Below is a small trained network, with its code and all its weights. Each question gives an input and a target symbol and asks what happens when units are switched off, that is, made to give their printed mean instead of their output.

import numpy as np


def w(rows, s, z=0):
    codes = np.array(rows[::2]) - 128.0
    scale = np.full(codes.shape[1], s)
    scale[-1] = z or s
    return codes * scale


def f(y):
    return y / 2 * (1 + np.tanh(0.7978845608 * (y + 0.044715 * y**3)))


def softmax(a):
    e = np.exp(a - a.max(-1, keepdims=True))
    return e / e.sum(-1, keepdims=True)


def log_softmax(a):
    a = a - a.max(-1, keepdims=True)
    return a - np.log(np.exp(a).sum(-1, keepdims=True))


def net(x, mask):
    ids = ['ΓΣΦΨΩβζηθλμξπ'.index(c) for c in x.split()]
    T = len(ids)
    res = E[ids] + P[:T]
    u = 0
    for l in range(2):
        q, k, v = (res @ M[l].T for M in (Q, K, V))
        z = softmax(np.where(np.tri(T) > 0, q @ k.T / 3**0.5, -1e9)) @ v
        res = res + np.where(mask[u], z, O[l][:, -1]) @ O[l][:, :-1]
        u += 1
        y = f(res @ A[l][:, :-1].T + A[l][:, -1])
        res = res + np.where(mask[u : u + 8], y, B[l][:, -1]) @ B[l][:, :-1]
        u += 8
    return log_softmax(res[-1] @ U[:, :-1].T + U[:, -1])


Q, K, V, O, A, B = {}, {}, {}, {}, {}, {}
E = w([
[136,227,166,95],'Γ',
[20,123,152,109],'Σ',
[112,160,82,2],'Φ',
[104,203,154,10],'Ψ',
[173,63,138,169],'Ω',
[105,97,154,64],'β',
[191,152,118,143],'ζ',
[119,188,131,122],'η',
[70,91,101,148],'θ',
[50,45,98,99],'λ',
[117,104,97,188],'μ',
[113,114,133,106],'ξ',
[144,170,111,147],'π',
],0.023)
P = w([
[97,144,144,151],'0',
[57,132,121,134],'1',
[195,101,134,95],'2',
[116,128,86,123],'3',
[183,104,209,146],'4',
[78,149,117,143],'5',
[210,85,229,144],'6',
[115,129,75,128],'7',
[222,81,248,177],'8',
[101,143,87,138],'9',
[229,72,253,176],'10',
],0.006)
Q[0] = w([
[152,141,101,94],'0.h0',
[95,32,172,79],'0.h0',
[2,35,115,144],'0.h0',
],0.01)
K[0] = w([
[176,144,47,150],'0.h0',
[125,2,180,161],'0.h0',
[117,49,108,192],'0.h0',
],0.0099)
V[0] = w([
[179,67,182,113],'0.h0',
[219,236,250,87],'0.h0',
[180,188,223,253],'0.h0',
],0.004)
O[0] = w([
[198,72,116,132,17],'0.h0',
[72,182,225,136,159],'0.h0',
[255,174,77,153,2],'0.h0',
],0.0093,0.00095)
A[0] = w([
[100,145,101,165,210],'0.n0',
[200,154,154,141,61],'0.n1',
[198,142,117,141,142],'0.n2',
[145,240,165,52,40],'0.n3',
[88,75,181,147,249],'0.n4',
[245,104,147,129,208],'0.n5',
[72,193,62,153,136],'0.n6',
[100,166,48,47,145],'0.n7',
],0.011,0.0019)
B[0] = w([
[135,120,71,49,159],'0.n0',
[76,148,63,131,161],'0.n1',
[1,146,90,153,154],'0.n2',
[50,91,142,193,255],'0.n3',
[189,135,111,70,197],'0.n4',
[51,123,117,196,174],'0.n5',
[82,150,112,90,192],'0.n6',
[104,187,215,123,187],'0.n7',
],0.0092,0.0076)
Q[1] = w([
[138,120,114,225],'1.h0',
[96,3,139,218],'1.h0',
[88,156,87,165],'1.h0',
],0.0069)
K[1] = w([
[145,89,100,244],'1.h0',
[32,97,108,149],'1.h0',
[193,51,110,128],'1.h0',
],0.011)
V[1] = w([
[160,255,126,107],'1.h0',
[175,27,87,83],'1.h0',
[165,163,33,84],'1.h0',
],0.0062)
O[1] = w([
[3,134,207,4,78],'1.h0',
[134,71,163,83,2],'1.h0',
[31,170,66,116,47],'1.h0',
],0.0066,0.0058)
A[1] = w([
[105,136,10,182,153],'1.n0',
[162,59,2,136,3],'1.n1',
[249,123,104,239,191],'1.n2',
[14,67,162,141,99],'1.n3',
[93,125,224,72,151],'1.n4',
[175,16,150,51,212],'1.n5',
[123,106,79,14,120],'1.n6',
[57,176,158,99,165],'1.n7',
],0.0087,0.0053)
B[1] = w([
[134,2,116,58,226],'1.n0',
[108,126,146,101,168],'1.n1',
[80,112,167,147,213],'1.n2',
[211,160,61,180,215],'1.n3',
[179,65,163,116,203],'1.n4',
[159,146,128,197,175],'1.n5',
[238,172,86,129,167],'1.n6',
[122,232,146,87,244],'1.n7',
],0.0082,0.011)
U = w([
[141,168,132,253,44],'Γ',
[133,152,132,63,144],'Σ',
[84,105,254,57,183],'Φ',
[128,142,235,178,110],'Ψ',
[105,98,191,179,254],'Ω',
[164,113,196,114,49],'β',
[77,136,97,162,54],'ζ',
[72,179,134,155,113],'η',
[119,121,75,106,78],'θ',
[178,140,96,232,196],'λ',
[63,86,156,32,37],'μ',
[129,130,165,132,89],'ξ',
[17,150,107,79,199],'π',
],0.0086,0.0037)

Each question gives the input, a string of symbols that net reads in full, and the target symbol t.
The units are the heads (3 rows each of Q, K, V and O) and the neurons (one row each of A and B). Each row of codes is followed by its name. A weight is (code - 128) times the scale printed after its matrix; where a second scale follows, it is the last column's (O, A, B and U).
mask holds one flag per unit, layer by layer, with each layer's heads first. A switched-off unit (its flag False) gives its mean, the last column of its rows in O or B, instead of its output. The means were averaged over made-up inputs and are rounded, as every weight is.
A unit's drop is (log p(t) with every unit on - log p(t) with that unit switched off) / (log p(t) with every unit on - log p(t) with every unit switched off).
The circuit of an input: a set's keep is (log p(t) with only the set's units on - log p(t) with every unit switched off) / (log p(t) with every unit on - log p(t) with every unit switched off). Starting from the 12 units with the biggest drops (on a tie, the unit counted first), units are removed one at a time, each time the one whose removal leaves the highest keep (on an exact tie, the one counted first), for as long as the keep stays at least 0.8.
units of the circuit, in order: the units of the circuit, biggest drop first
most important unit: the unit with the biggest drop
k most important neurons: the k neurons with the biggest drops, biggest first
top k neurons in layer l: the k neurons of layer l with the biggest drops, biggest first
input λ λ Σ Σ ξ, target λ: units of the circuit, in order	0.h0, 1.h0
input θ π π Ω Ω Ω Σ ξ η, target Ω: top 4 neurons in layer 1	1.n2, 1.n3, 1.n0, 1.n7
input π μ π λ ξ, target λ: 4 most important neurons	1.n5, 1.n0, 0.n7, 1.n7
input π π θ π ξ Ω, target Ω: most important unit	0.n5
input η Σ λ π Σ π Ψ β Σ Γ, target Γ: units of the circuit, in order	0.n3, 1.n3, 0.h0
input θ ξ Γ Ω π π π, target Ω: top 4 neurons in layer 1	1.n2, 1.n0, 1.n3, 1.n7
input π λ Σ Σ η π η Γ η, target Γ: units of the circuit, in order	0.n3, 0.h0, 1.n0
input π Φ η Ψ π Φ π, target Φ: units of the circuit, in order	0.h0, 1.h0
input Γ Σ π η η, target Γ: units of the circuit, in order	0.n3, 0.h0, 1.n3
input Ω π Ω Σ π θ η, target Ω: top 2 neurons in layer 0	0.n5, 0.n3
input θ β λ π, target π: top 2 neurons in layer 1	1.n3, 1.n4
input β λ π ζ θ, target λ: top 3 neurons in layer 0	0.n4, 0.n3, 0.n5
input λ π θ, target λ: 2 most important neurons	1.n5, 1.n6
input Ω η π Γ π Σ μ Γ Σ β Ω, target Ω: 3 most important neurons	1.n2, 1.n0, 0.n5
input η λ ζ π β, target λ: 2 most important neurons	1.n5, 1.n6
input Ψ λ π Σ, target Σ: 2 most important neurons	0.n4, 0.n7
input Ω η π, target Ω: 2 most important neurons	0.n5, 1.n2
input Ψ π ζ Ψ ζ, target Ψ: top neuron in layer 1	1.n0
input Ψ β π Σ π Σ π η β, target Ψ: top 4 neurons in layer 1	1.n5, 1.n0, 1.n3, 1.n2
input π ζ π Ω μ, target Ω: top 4 neurons in layer 1	1.n2, 1.n7, 1.n0, 1.n3
input θ θ Ψ μ β, target Ψ: top neuron in layer 0	0.n3
input Σ θ π η ξ η η π Ω θ ζ, target Ω: 3 most important neurons	1.n0, 1.n2, 0.n5
input Σ π Σ μ η θ, target θ: 2 most important neurons	1.n6, 0.n0
input π θ Σ Σ ζ π π ζ, target π: 3 most important neurons	1.n0, 0.n1, 0.n2
input β λ Φ ζ π π π Σ π π β, target β: top 2 neurons in layer 1	1.n3, 1.n4
